Here is a tiny trained network, its code and every weight. The questions are about switching its units off for an input and a class, where a switched-off unit gives its printed mean instead of its output.

import numpy as np


def w(rows, s, z=0):
    codes = np.array(rows[::2]) - 128.0
    scale = np.full(codes.shape[1], s)
    scale[-1] = z or s
    return codes * scale


def f(y):
    return np.maximum(y, 0)


def log_softmax(a):
    a = a - a.max(-1, keepdims=True)
    return a - np.log(np.exp(a).sum(-1, keepdims=True))


def net(x, mask):
    res = np.array(x, float).reshape(1, 3) / 4 @ E
    y = f(res @ A[0][:, :-1].T + A[0][:, -1])
    res = res + np.where(mask, y, B[0][:, -1]) @ B[0][:, :-1]
    return log_softmax(res[-1] @ U[:, :-1].T + U[:, -1])


A, B = {}, {}
E = w([
[147,82,96,199,35],'x0',
[33,49,71,144,185],'x1',
[196,69,1,55,96],'x2',
],0.0086)
A[0] = w([
[74,208,255,124,197,182],'N0',
[187,83,73,104,109,178],'N1',
[139,71,110,159,79,224],'N2',
[143,234,228,163,115,254],'N3',
[125,87,94,172,81,159],'N4',
[111,109,66,112,139,25],'N5',
[33,108,137,152,211,223],'N6',
[99,99,75,103,159,164],'N7',
[131,73,78,190,65,214],'N8',
[186,182,99,26,155,207],'N9',
],0.0095,0.0028)
B[0] = w([
[168,153,165,140,195,245],'N0',
[163,121,168,173,122,202],'N1',
[125,100,156,176,123,189],'N2',
[247,216,217,209,214,237],'N3',
[140,127,160,164,107,180],'N4',
[160,141,155,148,147,157],'N5',
[62,26,100,84,77,212],'N6',
[136,134,145,128,174,177],'N7',
[137,110,153,204,115,207],'N8',
[169,130,184,140,192,200],'N9',
],0.013,0.011)
U = w([
[190,138,209,174,185,164],'0',
[132,191,62,88,72,2],'1',
[43,99,88,1,149,184],'2',
[111,222,100,84,64,17],'3',
[92,82,121,137,10,133],'4',
],0.0095,0.003)

Each question gives the input, the list of numbers given to net, and the class t.
The units are the neurons (one row each of A and B). Each row of codes is followed by its name. A weight is (code - 128) times the scale printed after its matrix; where a second scale follows, it is the last column's (A, B and U).
mask holds one flag per neuron, in row order. A switched-off neuron (its flag False) gives its mean, the last column of its row in B, instead of its output. The means were averaged over made-up inputs and are rounded, as every weight is.
A unit's drop is (log p(t) with every unit on - log p(t) with that unit switched off) / (log p(t) with every unit on - log p(t) with every unit switched off).
The circuit of an input: a set's keep is (log p(t) with only the set's units on - log p(t) with every unit switched off) / (log p(t) with every unit on - log p(t) with every unit switched off). Starting from all 10 units, units are removed one at a time, each time the one whose removal leaves the highest keep (on an exact tie, the one counted first), for as long as the keep stays at least 0.8.
circuit, biggest first: the units of the circuit, biggest drop first
most important unit: the unit with the biggest drop
k most important neurons: the k neurons with the biggest drops, biggest first
drop when u is switched off: that unit's drop, to one decimal
input [7,-1,5], class 4: most important unit : N3
input [4,3,-3], class 4: circuit, biggest first : (N3; N0; N9)
input [5,3,-1], class 4: 2 most important neurons : (N3; N0)
input [-1,8,5], class 4: 4 most important neurons : (N3; N0; N6; N9)
input [1,8,-8], class 2: circuit, biggest first : (N6; N8)
input [-4,5,4], class 2: circuit, biggest first : (N3; N0)
input [7,-2,4], class 4: 4 most important neurons : (N3; N0; N9; N7)
input [-5,5,2], class 2: drop when N3 is switched off : 0.2
input [8,3,-2], class 4: circuit, biggest first : (N3; N0)
input [8,7,1], class 4: drop when N9 is switched off : 0.1
input [7,7,1], class 4: drop when N0 is switched off : 0.2
input [-4,5,-2], class 2: drop when N1 is switched off : 0.0
